Below is a small trained network, with its code and all its weights. Each question gives an input and a class and asks what happens when units are switched off, that is, made to give their printed mean instead of their output.

import numpy as np


def w(rows, s, z=0):
    codes = np.array(rows[::2]) - 128.0
    scale = np.full(codes.shape[1], s)
    scale[-1] = z or s
    return codes * scale


def f(y):
    return y / 2 * (1 + np.tanh(0.7978845608 * (y + 0.044715 * y**3)))


def log_softmax(a):
    a = a - a.max(-1, keepdims=True)
    return a - np.log(np.exp(a).sum(-1, keepdims=True))


def net(x, mask):
    res = np.array(x, float).reshape(1, 4) / 4 @ E
    y = f(res @ A[0][:, :-1].T + A[0][:, -1])
    res = res + np.where(mask, y, B[0][:, -1]) @ B[0][:, :-1]
    return log_softmax(res[-1] @ U[:, :-1].T + U[:, -1])


A, B = {}, {}
E = w([
[67,110,181,131,178],'x0',
[101,128,105,116,118],'x1',
[134,188,135,201,117],'x2',
[124,179,203,152,6],'x3',
],0.012)
A[0] = w([
[190,125,43,134,87,63],'n0',
[135,107,162,130,88,62],'n1',
[163,126,48,123,169,71],'n2',
[173,136,106,104,110,102],'n3',
[227,161,152,153,136,211],'n4',
[103,210,67,184,166,134],'n5',
[136,142,161,138,79,113],'n6',
[112,112,170,180,127,140],'n7',
[62,163,177,145,131,124],'n8',
[166,158,125,211,150,227],'n9',
[55,116,151,144,145,105],'n10',
[130,101,92,168,148,14],'n11',
[146,148,92,130,111,34],'n12',
[127,105,130,166,149,155],'n13',
[190,75,165,108,123,196],'n14',
[111,133,97,143,187,96],'n15',
[68,154,205,125,188,51],'n16',
[124,149,127,139,146,3],'n17',
[75,121,153,130,139,16],'n18',
[112,201,97,189,143,134],'n19',
[127,118,146,127,89,56],'n20',
[134,163,80,118,107,28],'n21',
[177,40,93,4,69,110],'n22',
[198,88,92,118,82,73],'n23',
[83,161,124,96,60,120],'n24',
[75,107,134,108,144,93],'n25',
[125,124,132,143,117,74],'n26',
[145,118,216,119,108,85],'n27',
[106,114,120,146,168,103],'n28',
[184,99,188,109,152,117],'n29',
],0.015,0.0044)
B[0] = w([
[123,175,230,219,133,198],'n0',
[205,199,78,134,158,158],'n1',
[171,198,82,159,116,206],'n2',
[66,121,165,166,88,157],'n3',
[30,163,114,95,89,189],'n4',
[82,5,111,82,63,189],'n5',
[229,166,117,106,169,194],'n6',
[168,116,120,121,97,167],'n7',
[190,129,140,101,115,188],'n8',
[127,96,126,53,90,200],'n9',
[139,133,186,160,53,171],'n10',
[223,178,72,152,103,144],'n11',
[154,106,184,190,152,139],'n12',
[172,163,129,95,92,147],'n13',
[105,130,143,58,60,170],'n14',
[179,195,67,186,94,183],'n15',
[191,175,173,171,101,191],'n16',
[152,129,141,177,62,120],'n17',
[181,171,165,190,62,144],'n18',
[171,36,162,92,72,189],'n19',
[183,183,109,133,169,150],'n20',
[192,147,206,198,42,144],'n21',
[176,75,152,100,58,255],'n22',
[198,155,191,173,120,180],'n23',
[171,157,18,121,130,198],'n24',
[137,146,164,134,46,160],'n25',
[226,97,118,166,116,126],'n26',
[190,171,74,127,117,181],'n27',
[214,182,115,179,98,161],'n28',
[164,167,127,69,2,147],'n29',
],0.0076,0.012)
U = w([
[150,151,219,243,110,103],'0',
[163,171,10,143,116,47],'1',
[146,65,91,98,64,163],'2',
[131,129,85,125,69,254],'3',
[138,131,137,95,145,155],'4',
[54,142,140,121,161,2],'5',
],0.011,0.0046)

Each question gives the input, the list of numbers given to net, and the class t.
The units are the neurons (one row each of A and B). Each row of codes is followed by its name. A weight is (code - 128) times the scale printed after its matrix; where a second scale follows, it is the last column's (A, B and U).
mask holds one flag per neuron, in row order. A switched-off neuron (its flag False) gives its mean, the last column of its row in B, instead of its output. The means were averaged over made-up inputs and are rounded, as every weight is.
A unit's drop is (log p(t) with every unit on - log p(t) with that unit switched off) / (log p(t) with every unit on - log p(t) with every unit switched off).
The circuit of an input: a set's keep is (log p(t) with only the set's units on - log p(t) with every unit switched off) / (log p(t) with every unit on - log p(t) with every unit switched off). Starting from the 12 units with the biggest drops (on a tie, the unit counted first), units are removed one at a time, each time the one whose removal leaves the highest keep (on an exact tie, the one counted first), for as long as the keep stays at least 0.8.
circuit, biggest first: the units of the circuit, biggest drop first
most important unit: the unit with the biggest drop
k most important neurons: the k neurons with the biggest drops, biggest first
drop when u is switched off: that unit's drop, to one decimal
input [-6,-4,5,7], class 1: circuit, biggest first => [n24]
input [-2,-2,6,4], class 2: circuit, biggest first => [n19 n9]
input [6,7,5,8], class 1: circuit, biggest first => [n24 n27]
input [-6,-5,2,7], class 1: circuit, biggest first => [n24 n6]
input [2,5,6,-3], class 2: circuit, biggest first => [n5 n19]
input [7,5,0,-6], class 0: circuit, biggest first => [n10 n16]
input [-6,-4,-4,3], class 0: 2 most important neurons => [n0 n23]
input [6,1,7,2], class 2: circuit, biggest first => [n5 n9 n19]
input [-5,6,8,-1], class 2: 3 most important neurons => [n5 n19 n9]
input [6,-3,-2,-7], class 1: 2 most important neurons => [n0 n15]
input [5,-7,6,-2], class 3: 2 most important neurons => [n22 n0]
input [1,-3,-2,1], class 4: 2 most important neurons => [n5 n22]
input [-5,-3,4,-5], class 0: 2 most important neurons => [n0 n24]
input [3,0,1,-1], class 4: most important unit => n0
input [3,2,-3,0], class 4: 2 most important neurons => [n5 n0]
input [-6,-8,-6,-7], class 3: 4 most important neurons => [n22 n14 n2 n29]
input [-4,6,8,8], class 1: 2 most important neurons => [n24 n6]
input [-8,7,-6,-3], class 0: drop when n0 is switched off => 0.3
input [-3,-1,0,0], class 4: drop when n16 is switched off => 0.1
input [0,-1,8,3], class 2: drop when n3 is switched off => 0.0
